Below is a small trained network, with its code and all its weights. Each question gives an input and a class and asks what happens when units are switched off, that is, made to give their printed mean instead of their output.

import numpy as np


def w(rows, s, z=0):
    codes = np.array(rows[::2]) - 128.0
    scale = np.full(codes.shape[1], s)
    scale[-1] = z or s
    return codes * scale


def f(y):
    return np.maximum(y, 0)


def log_softmax(a):
    a = a - a.max(-1, keepdims=True)
    return a - np.log(np.exp(a).sum(-1, keepdims=True))


def net(x, mask):
    res = np.array(x, float).reshape(1, 3) / 4 @ E
    y = f(res @ A[0][:, :-1].T + A[0][:, -1])
    res = res + np.where(mask, y, B[0][:, -1]) @ B[0][:, :-1]
    return log_softmax(res[-1] @ U[:, :-1].T + U[:, -1])


A, B = {}, {}
E = w([
[183,126,83,247,179,217,205,128,201],'x0',
[214,155,67,234,31,81,69,143,115],'x1',
[36,159,235,147,8,134,186,230,179],'x2',
],0.011)
A[0] = w([
[148,138,92,242,146,234,247,122,226,66],'n0',
[106,141,149,75,100,114,53,141,94,63],'n1',
[55,153,165,112,194,184,206,102,110,63],'n2',
[65,201,191,146,27,171,151,174,182,100],'n3',
[166,216,87,208,35,87,66,129,123,53],'n4',
[114,173,170,150,62,108,219,195,158,62],'n5',
[100,149,152,28,47,15,93,118,80,74],'n6',
[168,89,76,145,186,106,99,8,85,66],'n7',
[186,186,113,186,58,87,126,111,105,110],'n8',
[107,98,177,42,160,182,135,110,142,72],'n9',
[140,111,144,140,111,147,131,144,107,250],'n10',
[120,127,158,58,172,148,151,122,194,135],'n11',
],0.011,0.017)
B[0] = w([
[98,166,173,200,156,37,134,63,47,249],'n0',
[115,117,200,148,172,82,110,85,77,170],'n1',
[91,33,125,174,97,120,110,159,182,186],'n2',
[129,162,85,65,186,218,72,74,110,238],'n3',
[41,11,118,169,66,120,135,127,205,203],'n4',
[69,122,65,85,187,165,85,85,144,198],'n5',
[125,144,172,180,170,74,153,64,82,232],'n6',
[67,174,28,68,186,189,48,102,129,216],'n7',
[148,72,111,131,99,125,139,151,192,197],'n8',
[97,66,142,208,114,129,82,171,187,185],'n9',
[246,188,116,80,71,135,216,163,129,242],'n10',
[136,89,110,102,79,107,180,142,189,195],'n11',
],0.012,0.018)
U = w([
[108,164,79,57,183,242,83,76,121,83],'0',
[115,157,179,186,151,10,152,70,40,97],'1',
[104,12,130,168,83,129,142,166,229,95],'2',
[220,243,128,60,72,152,235,182,122,253],'3',
[187,177,180,139,101,175,115,240,73,101],'4',
],0.012,0.026)

Each question gives the input, the list of numbers given to net, and the class t.
The units are the neurons (one row each of A and B). Each row of codes is followed by its name. A weight is (code - 128) times the scale printed after its matrix; where a second scale follows, it is the last column's (A, B and U).
mask holds one flag per neuron, in row order. A switched-off neuron (its flag False) gives its mean, the last column of its row in B, instead of its output. The means were averaged over made-up inputs and are rounded, as every weight is.
A unit's drop is (log p(t) with every unit on - log p(t) with that unit switched off) / (log p(t) with every unit on - log p(t) with every unit switched off).
The circuit of an input: a set's keep is (log p(t) with only the set's units on - log p(t) with every unit switched off) / (log p(t) with every unit on - log p(t) with every unit switched off). Starting from all 12 units, units are removed one at a time, each time the one whose removal leaves the highest keep (on an exact tie, the one counted first), for as long as the keep stays at least 0.8.
units of the circuit, in order: the units of the circuit, biggest drop first
most important unit: the unit with the biggest drop
top k neurons: the k neurons with the biggest drops, biggest first
drop when u is switched off: that unit's drop, to one decimal
input [7,6,-4], class 1: most important unit -> n0
input [7,2,7], class 0: top 3 neurons -> [n3, n5, n6]
input [-7,-7,-3], class 1: top 2 neurons -> [n6, n1]
input [6,4,6], class 0: top 3 neurons -> [n3, n5, n6]
input [3,3,3], class 3: top 3 neurons -> [n7, n6, n10]
input [-3,6,-6], class 0: top 3 neurons -> [n7, n2, n9]
input [4,6,-2], class 2: top 2 neurons -> [n4, n8]
input [-1,5,-4], class 2: top 2 neurons -> [n3, n4]
input [-7,7,7], class 0: top 3 neurons -> [n3, n5, n0]
input [0,8,8], class 0: top 2 neurons -> [n3, n5]
input [8,8,-7], class 1: top 3 neurons -> [n0, n3, n2]
input [1,-2,3], class 3: drop when n7 is switched off -> 0.8
input [8,2,-3], class 1: drop when n0 is switched off -> 2.2
input [0,8,2], class 2: units of the circuit, in order -> [n4]
input [0,6,-1], class 2: drop when n0 is switched off -> 0.0
input [6,5,0], class 1: drop when n0 is switched off -> 8.8
